Below are the code and all the weights of a small trained network. Each question names an input and a class and asks about switching units off, where a switched-off unit gives its printed mean instead of its output.

import numpy as np


def w(rows, s, z=0):
    codes = np.array(rows[::2]) - 128.0
    scale = np.full(codes.shape[1], s)
    scale[-1] = z or s
    return codes * scale


def norm(h):
    return h / np.sqrt((h * h).mean(-1, keepdims=True) + 1e-5)


def f(y):
    return y / 2 * (1 + np.tanh(0.7978845608 * (y + 0.044715 * y**3)))


def log_softmax(a):
    a = a - a.max(-1, keepdims=True)
    return a - np.log(np.exp(a).sum(-1, keepdims=True))


def net(x, mask):
    res = np.array(x, float).reshape(1, 5) / 4 @ E
    u = 0
    for l in range(2):
        y = f(norm(res) @ A[l][:, :-1].T + A[l][:, -1])
        res = res + np.where(mask[u : u + 7], y, B[l][:, -1]) @ B[l][:, :-1]
        u += 7
    return log_softmax(norm(res)[-1] @ U[:, :-1].T + U[:, -1])


A, B = {}, {}
E = w([
[154,150,187,230,45,161,176,10],'x0',
[51,227,211,117,74,106,191,216],'x1',
[123,148,200,95,135,189,38,121],'x2',
[2,20,102,153,64,182,126,147],'x3',
[153,185,73,240,171,233,145,215],'x4',
],0.00039)
A[0] = w([
[115,102,147,91,119,67,117,83,2],'0.n1',
[146,146,88,180,163,174,154,175,45],'0.n2',
[125,84,177,73,90,42,94,79,143],'0.n3',
[153,117,8,149,106,61,255,144,162],'0.n4',
[121,141,157,106,134,144,59,125,102],'0.n5',
[160,162,72,198,139,184,124,162,53],'0.n6',
[125,131,106,130,153,197,161,134,22],'0.n7',
],0.0027,0.00086)
B[0] = w([
[160,109,112,157,209,189,253,93,125],'0.n1',
[88,150,127,71,159,194,195,70,138],'0.n2',
[69,152,145,63,197,176,185,116,254],'0.n3',
[109,135,218,114,144,156,24,87,240],'0.n4',
[120,134,176,233,152,163,97,101,143],'0.n5',
[97,104,149,79,190,143,225,126,156],'0.n6',
[163,90,159,102,140,97,177,103,92],'0.n7',
],0.0024,0.00085)
A[1] = w([
[70,30,94,122,76,154,132,141,181],'1.n1',
[112,116,78,66,211,130,64,207,6],'1.n2',
[138,141,146,220,195,221,115,176,29],'1.n3',
[206,60,5,113,159,192,85,46,60],'1.n4',
[157,124,152,195,75,140,191,43,182],'1.n5',
[117,154,172,164,132,201,84,55,100],'1.n6',
[224,185,140,110,181,77,133,120,254],'1.n7',
],0.0026,0.00036)
B[1] = w([
[252,127,159,229,149,184,173,101,190],'1.n1',
[199,172,48,154,95,28,170,82,244],'1.n2',
[86,66,178,30,156,57,103,5,179],'1.n3',
[35,224,203,104,62,136,145,215,255],'1.n4',
[149,191,9,65,152,49,154,160,176],'1.n5',
[191,76,89,157,151,39,73,172,241],'1.n6',
[125,24,131,247,72,234,172,134,215],'1.n7',
],0.0022,0.00097)
U = w([
[81,129,136,46,218,170,228,52,143],'0',
[191,183,2,138,94,28,139,150,143],'1',
[45,207,185,122,43,171,114,214,138],'2',
[203,55,144,233,106,220,155,126,145],'3',
[130,77,178,103,165,78,35,78,142],'4',
[111,76,91,108,131,141,112,136,69],'5',
[107,44,28,57,74,212,95,169,1],'6',
],0.0082,0.0095)

Each question gives the input, the list of numbers given to net, and the class t.
The units are the neurons (one row each of A and B). Each row of codes is followed by its name. A weight is (code - 128) times the scale printed after its matrix; where a second scale follows, it is the last column's (A, B and U).
mask holds one flag per neuron, layer by layer. A switched-off neuron (its flag False) gives its mean, the last column of its row in B, instead of its output. The means were averaged over made-up inputs and are rounded, as every weight is.
A unit's drop is (log p(t) with every unit on - log p(t) with that unit switched off) / (log p(t) with every unit on - log p(t) with every unit switched off).
The circuit of an input: a set's keep is (log p(t) with only the set's units on - log p(t) with every unit switched off) / (log p(t) with every unit on - log p(t) with every unit switched off). Starting from the 12 units with the biggest drops (on a tie, the unit counted first), units are removed one at a time, each time the one whose removal leaves the highest keep (on an exact tie, the one counted first), for as long as the keep stays at least 0.8.
units of the circuit, in order: the units of the circuit, biggest drop first
unit that matters most: the unit with the biggest drop
k most important neurons: the k neurons with the biggest drops, biggest first
k most important neurons of layer l: the k neurons of layer l with the biggest drops, biggest first
input [5,-4,0,5,1], class 1: units of the circuit, in order	(1.n5)
input [8,1,-1,8,-7], class 1: 4 most important neurons of layer 0	(0.n6 0.n2 0.n1 0.n4)
input [7,7,3,2,5], class 1: 2 most important neurons of layer 1	(1.n5 1.n4)
input [1,-5,-3,1,-4], class 2: 3 most important neurons	(1.n4 0.n6 0.n2)
input [-7,6,5,-8,-4], class 3: 2 most important neurons of layer 1	(1.n7 1.n5)
input [6,1,2,4,-4], class 1: 2 most important neurons	(1.n5 0.n6)
input [-7,7,-2,2,-3], class 1: 2 most important neurons of layer 1	(1.n2 1.n4)
input [2,-6,-8,5,-4], class 4: 2 most important neurons	(0.n4 1.n7)
input [7,-4,5,4,-6], class 1: units of the circuit, in order	(1.n5 0.n4)
input [-4,-4,7,6,6], class 4: 3 most important neurons of layer 1	(1.n3 1.n7 1.n5)
input [3,2,5,5,-5], class 0: 2 most important neurons of layer 0	(0.n3 0.n1)
input [1,-8,-8,3,0], class 2: 3 most important neurons	(1.n4 0.n5 1.n3)
input [2,8,7,-7,8], class 0: 4 most important neurons	(0.n6 1.n3 1.n4 0.n2)
input [4,5,6,1,-7], class 0: 2 most important neurons of layer 1	(1.n4 1.n2)
input [6,-4,1,4,7], class 0: 2 most important neurons of layer 1	(1.n2 1.n3)
input [-3,-1,7,4,5], class 4: 2 most important neurons	(1.n3 0.n5)
input [-6,-1,7,1,6], class 4: 3 most important neurons	(1.n3 0.n5 0.n3)
input [-5,-2,1,-4,-6], class 0: unit that matters most	0.n3
input [1,-8,-1,-2,-6], class 2: 2 most important neurons	(1.n4 0.n6)
input [-7,5,-7,6,6], class 1: 3 most important neurons of layer 0	(0.n3 0.n1 0.n5)
input [-5,1,-5,6,1], class 3: 4 most important neurons of layer 0	(0.n3 0.n5 0.n7 0.n2)
input [-5,2,-7,8,-7], class 3: units of the circuit, in order	(1.n1)
input [4,-4,-8,8,-7], class 3: 4 most important neurons	(1.n1 1.n3 0.n2 0.n6)
input [-7,-8,-8,6,7], class 2: 2 most important neurons of layer 1	(1.n4 1.n5)
input [7,-6,2,2,-5], class 1: 3 most important neurons of layer 0	(0.n6 0.n2 0.n4)
input [-3,-3,1,6,2], class 3: 2 most important neurons	(1.n1 1.n5)
